Here is a tiny trained network, its code and every weight. The questions are about switching its units off for an input and a class, where a switched-off unit gives its printed mean instead of its output.

import numpy as np


def w(rows, s, z=0):
    codes = np.array(rows[::2]) - 128.0
    scale = np.full(codes.shape[1], s)
    scale[-1] = z or s
    return codes * scale


def f(y):
    return y / 2 * (1 + np.tanh(0.7978845608 * (y + 0.044715 * y**3)))


def log_softmax(a):
    a = a - a.max(-1, keepdims=True)
    return a - np.log(np.exp(a).sum(-1, keepdims=True))


def net(x, mask):
    res = np.array(x, float).reshape(1, 7) / 4 @ E
    y = f(res @ A[0][:, :-1].T + A[0][:, -1])
    res = res + np.where(mask, y, B[0][:, -1]) @ B[0][:, :-1]
    return log_softmax(res[-1] @ U[:, :-1].T + U[:, -1])


A, B = {}, {}
E = w([
[141,253,214],'x0',
[128,128,128],'x1',
[17,83,200],'x2',
[126,127,129],'x3',
[128,128,129],'x4',
[202,82,205],'x5',
[128,129,131],'x6',
],0.0047)
A[0] = w([
[127,194,102,80],'N1',
[116,234,201,98],'N2',
[118,38,77,94],'N3',
[61,104,176,92],'N4',
[136,68,109,123],'N5',
[61,75,186,65],'N6',
[221,53,219,150],'N7',
[29,53,207,93],'N8',
[117,144,98,133],'N9',
[253,151,48,82],'N10',
[113,57,82,97],'N11',
[43,198,25,121],'N12',
[124,125,130,255],'N13',
],0.011,0.0079)
B[0] = w([
[123,111,165,124],'N1',
[238,87,173,165],'N2',
[225,98,184,164],'N3',
[131,179,149,135],'N4',
[157,105,137,147],'N5',
[120,169,160,135],'N6',
[47,55,134,182],'N7',
[114,220,127,170],'N8',
[118,118,123,138],'N9',
[102,252,186,171],'N10',
[192,123,172,154],'N11',
[52,61,165,186],'N12',
[145,125,9,254],'N13',
],0.026,0.0067)
U = w([
[215,60,175,92],'0',
[66,213,137,30],'1',
[103,81,59,255],'2',
[103,85,50,204],'3',
[2,15,176,84],'4',
[126,103,36,118],'5',
],0.0094,0.0044)

Each question gives the input, the list of numbers given to net, and the class t.
The units are the neurons (one row each of A and B). Each row of codes is followed by its name. A weight is (code - 128) times the scale printed after its matrix; where a second scale follows, it is the last column's (A, B and U).
mask holds one flag per neuron, in row order. A switched-off neuron (its flag False) gives its mean, the last column of its row in B, instead of its output. The means were averaged over made-up inputs and are rounded, as every weight is.
A unit's drop is (log p(t) with every unit on - log p(t) with that unit switched off) / (log p(t) with every unit on - log p(t) with every unit switched off).
most important unit: the unit with the biggest drop
top k neurons: the k neurons with the biggest drops, biggest first
drop when u is switched off: that unit's drop, to one decimal
input [0,7,8,6,4,6,3], class 1: most important unit => N8
input [3,-5,-5,2,2,-4,-2], class 1: top 3 neurons => N10, N7, N3
input [6,6,-2,6,-3,7,-2], class 4: top 2 neurons => N7, N3
input [8,-3,-7,-3,-1,1,5], class 0: top 2 neurons => N2, N8
input [-2,-3,-6,3,5,1,4], class 1: top 2 neurons => N10, N2
input [-8,5,6,3,-8,-3,-6], class 0: top 2 neurons => N3, N11
input [-6,-4,2,-2,3,8,-2], class 4: top 2 neurons => N7, N2
input [8,-5,8,0,4,-7,-6], class 0: top 2 neurons => N2, N10
input [7,3,-2,6,-1,-4,-3], class 0: top 2 neurons => N2, N7
input [4,2,-5,8,-3,7,3], class 4: top 2 neurons => N7, N8
input [1,2,-3,3,3,-5,4], class 4: top 2 neurons => N12, N8
input [-5,4,-2,-7,2,-1,4], class 0: top 2 neurons => N3, N11
input [8,2,6,-6,-6,-2,1], class 0: drop when N2 is switched off => 2.0
input [1,4,7,0,-6,0,6], class 1: most important unit => N8
input [-2,2,2,-6,-6,-7,-2], class 4: drop when N12 is switched off => 1.6
input [8,-8,8,0,-2,-3,2], class 0: drop when N2 is switched off => 3.1
